Below are the code and all the weights of a small trained network. Each question names an input and a class and asks about switching units off, where a switched-off unit gives its printed mean instead of its output.

import numpy as np


def w(rows, s, z=0):
    codes = np.array(rows[::2]) - 128.0
    scale = np.full(codes.shape[1], s)
    scale[-1] = z or s
    return codes * scale


def f(y):
    return y / 2 * (1 + np.tanh(0.7978845608 * (y + 0.044715 * y**3)))


def log_softmax(a):
    a = a - a.max(-1, keepdims=True)
    return a - np.log(np.exp(a).sum(-1, keepdims=True))


def net(x, mask):
    res = np.array(x, float).reshape(1, 4) / 4 @ E
    y = f(res @ A[0][:, :-1].T + A[0][:, -1])
    res = res + np.where(mask, y, B[0][:, -1]) @ B[0][:, :-1]
    return log_softmax(res[-1] @ U[:, :-1].T + U[:, -1])


A, B = {}, {}
E = w([
[136,110,25,215],'x0',
[109,111,52,55],'x1',
[4,197,130,145],'x2',
[65,15,157,140],'x3',
],0.011)
A[0] = w([
[234,183,96,113,76],'n0',
[115,63,147,153,45],'n1',
[165,90,75,50,57],'n2',
[63,167,162,105,156],'n3',
[113,143,192,83,54],'n4',
[195,97,195,57,80],'n5',
[104,80,142,136,63],'n6',
[142,120,90,196,3],'n7',
[91,161,197,90,101],'n8',
[99,172,185,208,62],'n9',
[77,135,72,68,56],'n10',
[130,111,163,57,53],'n11',
[110,143,90,203,52],'n12',
[49,87,132,138,112],'n13',
[55,147,62,56,76],'n14',
[122,131,163,102,9],'n15',
[74,158,160,80,54],'n16',
[185,85,71,175,72],'n17',
[231,100,212,209,105],'n18',
[72,165,178,65,109],'n19',
[71,146,63,197,111],'n20',
[69,174,168,182,37],'n21',
[93,138,79,183,74],'n22',
[130,48,140,122,87],'n23',
[152,132,193,148,10],'n24',
[79,80,152,145,73],'n25',
[149,201,116,126,105],'n26',
[206,94,177,166,25],'n27',
[125,124,126,126,3],'n28',
[111,159,192,73,18],'n29',
[112,159,184,197,26],'n30',
[35,119,132,150,61],'n31',
[97,59,137,131,46],'n32',
[93,254,100,129,87],'n33',
],0.015,0.006)
B[0] = w([
[157,116,180,71,234],'n0',
[181,145,142,83,168],'n1',
[4,232,88,149,188],'n2',
[116,49,113,121,206],'n3',
[204,149,116,162,188],'n4',
[164,52,88,127,232],'n5',
[183,163,144,87,157],'n6',
[213,140,112,146,165],'n7',
[185,91,99,160,206],'n8',
[83,206,97,141,186],'n9',
[137,242,87,160,176],'n10',
[164,116,104,156,180],'n11',
[203,113,98,145,177],'n12',
[127,155,198,63,195],'n13',
[65,210,113,150,202],'n14',
[206,149,99,120,140],'n15',
[151,100,95,119,181],'n16',
[173,60,104,119,202],'n17',
[37,169,104,138,252],'n18',
[148,75,84,162,215],'n19',
[156,47,90,165,210],'n20',
[58,144,88,86,183],'n21',
[223,73,90,147,178],'n22',
[146,147,175,64,181],'n23',
[134,143,99,127,157],'n24',
[184,160,163,104,176],'n25',
[198,132,203,77,188],'n26',
[73,158,87,82,195],'n27',
[217,208,79,70,115],'n28',
[211,125,112,144,190],'n29',
[107,223,92,139,167],'n30',
[112,111,144,29,190],'n31',
[183,159,144,108,171],'n32',
[107,109,193,30,227],'n33',
],0.013)
U = w([
[178,51,86,161,100],'0',
[158,142,254,69,82],'1',
[99,83,102,97,185],'2',
[102,222,84,154,128],'3',
[79,6,210,167,251],'4',
[93,92,175,186,75],'5',
[100,89,172,191,86],'6',
],0.016,0.024)

Each question gives the input, the list of numbers given to net, and the class t.
The units are the neurons (one row each of A and B). Each row of codes is followed by its name. A weight is (code - 128) times the scale printed after its matrix; where a second scale follows, it is the last column's (A, B and U).
mask holds one flag per neuron, in row order. A switched-off neuron (its flag False) gives its mean, the last column of its row in B, instead of its output. The means were averaged over made-up inputs and are rounded, as every weight is.
A unit's drop is (log p(t) with every unit on - log p(t) with that unit switched off) / (log p(t) with every unit on - log p(t) with every unit switched off).
The circuit of an input: a set's keep is (log p(t) with only the set's units on - log p(t) with every unit switched off) / (log p(t) with every unit on - log p(t) with every unit switched off). Starting from the 12 units with the biggest drops (on a tie, the unit counted first), units are removed one at a time, each time the one whose removal leaves the highest keep (on an exact tie, the one counted first), for as long as the keep stays at least 0.8.
units of the circuit, in order: the units of the circuit, biggest drop first
top k neurons: the k neurons with the biggest drops, biggest first
drop when u is switched off: that unit's drop, to one decimal
input [-3,-4,-7,8], class 1: units of the circuit, in order -> n23
input [3,-1,7,8], class 1: top 2 neurons -> n13; n25
input [-2,5,-8,-6], class 2: units of the circuit, in order -> n2; n5; n0
input [-8,8,3,8], class 0: top 2 neurons -> n19; n8
input [-4,-7,8,8], class 1: top 3 neurons -> n13; n31; n25
input [3,3,8,-5], class 2: units of the circuit, in order -> n33; n20
input [-4,-7,-8,3], class 2: top 2 neurons -> n5; n18
input [5,-3,7,-3], class 2: top 2 neurons -> n33; n21
input [-5,-1,-2,5], class 0: top 3 neurons -> n5; n33; n0
input [8,7,7,3], class 0: top 2 neurons -> n20; n22
input [-2,-5,-5,2], class 2: top 2 neurons -> n5; n2
input [7,-8,1,3], class 3: top 2 neurons -> n9; n30
input [-4,5,8,-5], class 2: top 3 neurons -> n33; n19; n3
input [-5,1,-5,-1], class 0: units of the circuit, in order -> n5
input [4,-3,5,-8], class 1: drop when n2 is switched off -> 0.0
input [-6,-7,2,-5], class 3: drop when n18 is switched off -> 0.3
input [-1,-5,-5,-3], class 2: drop when n18 is switched off -> 0.1
